Here is a tiny trained network, its code and every weight. The questions are about switching its units off for an input and a class, where a switched-off unit gives its printed mean instead of its output.

import numpy as np


def w(rows, s, z=0):
    codes = np.array(rows[::2]) - 128.0
    scale = np.full(codes.shape[1], s)
    scale[-1] = z or s
    return codes * scale


def f(y):
    return np.maximum(y, 0)


def log_softmax(a):
    a = a - a.max(-1, keepdims=True)
    return a - np.log(np.exp(a).sum(-1, keepdims=True))


def net(x, mask):
    res = np.array(x, float).reshape(1, 5) / 4 @ E
    y = f(res @ A[0][:, :-1].T + A[0][:, -1])
    res = res + np.where(mask, y, B[0][:, -1]) @ B[0][:, :-1]
    return log_softmax(res[-1] @ U[:, :-1].T + U[:, -1])


A, B = {}, {}
E = w([
[164,53,5,59],'x0',
[39,164,87,51],'x1',
[74,20,163,135],'x2',
[127,129,124,131],'x3',
[127,128,125,130],'x4',
],0.014)
A[0] = w([
[103,66,141,123,169],'neuron 1',
[93,118,198,130,140],'neuron 2',
[130,128,149,168,167],'neuron 3',
[165,101,68,79,196],'neuron 4',
[155,187,188,182,222],'neuron 5',
[88,116,163,149,135],'neuron 6',
[206,101,150,127,213],'neuron 7',
[86,114,124,171,156],'neuron 8',
[184,152,137,158,145],'neuron 9',
[156,64,152,165,135],'neuron 10',
[65,146,88,119,85],'neuron 11',
[171,127,201,158,197],'neuron 12',
[141,217,134,117,178],'neuron 13',
[186,125,143,207,254],'neuron 14',
[117,124,148,160,115],'neuron 15',
[187,202,139,129,178],'neuron 16',
[215,150,110,157,108],'neuron 17',
[90,128,99,69,91],'neuron 18',
[36,199,164,117,173],'neuron 19',
[252,94,130,120,169],'neuron 20',
[174,146,79,117,174],'neuron 21',
[138,63,110,111,111],'neuron 22',
],0.018,0.0058)
B[0] = w([
[29,63,138,141,189],'neuron 1',
[143,80,213,114,204],'neuron 2',
[80,90,154,77,173],'neuron 3',
[165,230,58,123,231],'neuron 4',
[6,164,76,95,242],'neuron 5',
[172,138,207,63,183],'neuron 6',
[156,2,128,167,196],'neuron 7',
[153,105,191,68,165],'neuron 8',
[117,119,77,99,182],'neuron 9',
[75,18,151,124,191],'neuron 10',
[168,172,139,63,185],'neuron 11',
[57,118,100,37,213],'neuron 12',
[100,214,108,211,210],'neuron 13',
[115,62,74,48,223],'neuron 14',
[60,99,190,116,162],'neuron 15',
[100,96,6,136,206],'neuron 16',
[209,97,57,102,194],'neuron 17',
[109,200,149,92,194],'neuron 18',
[132,90,215,242,251],'neuron 19',
[207,82,127,166,221],'neuron 20',
[191,138,119,139,192],'neuron 21',
[51,112,12,234,188],'neuron 22',
],0.0085,0.02)
U = w([
[76,142,77,89,218],'0',
[226,102,102,157,105],'1',
[81,181,133,254,123],'2',
[185,215,115,120,86],'3',
[105,107,147,67,2],'4',
[143,75,107,253,109],'5',
[145,123,209,150,202],'6',
],0.014,0.0081)

Each question gives the input, the list of numbers given to net, and the class t.
The units are the neurons (one row each of A and B). Each row of codes is followed by its name. A weight is (code - 128) times the scale printed after its matrix; where a second scale follows, it is the last column's (A, B and U).
mask holds one flag per neuron, in row order. A switched-off neuron (its flag False) gives its mean, the last column of its row in B, instead of its output. The means were averaged over made-up inputs and are rounded, as every weight is.
A unit's drop is (log p(t) with every unit on - log p(t) with that unit switched off) / (log p(t) with every unit on - log p(t) with every unit switched off).
The circuit of an input: a set's keep is (log p(t) with only the set's units on - log p(t) with every unit switched off) / (log p(t) with every unit on - log p(t) with every unit switched off). Starting from the 12 units with the biggest drops (on a tie, the unit counted first), units are removed one at a time, each time the one whose removal leaves the highest keep (on an exact tie, the one counted first), for as long as the keep stays at least 0.8.
circuit, biggest first: the units of the circuit, biggest drop first
k most important neurons: the k neurons with the biggest drops, biggest first
drop of u: that unit's drop, to one decimal
input [0,4,-8,7,8], class 2: circuit, biggest first -> (neuron 13)
input [5,0,6,8,1], class 5: 3 most important neurons -> (neuron 5; neuron 22; neuron 12)
input [-8,1,7,3,5], class 6: 3 most important neurons -> (neuron 19; neuron 2; neuron 16)
input [1,-4,-6,6,-2], class 1: 2 most important neurons -> (neuron 20; neuron 17)
input [-7,-1,5,-4,-6], class 4: 2 most important neurons -> (neuron 12; neuron 5)
input [-3,1,-7,-1,-1], class 2: 2 most important neurons -> (neuron 13; neuron 19)
input [-8,-1,5,0,5], class 4: 2 most important neurons -> (neuron 12; neuron 5)
input [5,2,0,0,-1], class 3: drop of neuron 10 -> 0.1
input [-1,8,0,5,-6], class 2: drop of neuron 19 -> 0.3
input [1,1,-1,4,-3], class 3: drop of neuron 19 -> 0.2
input [-8,6,2,-1,0], class 6: 2 most important neurons -> (neuron 2; neuron 6)
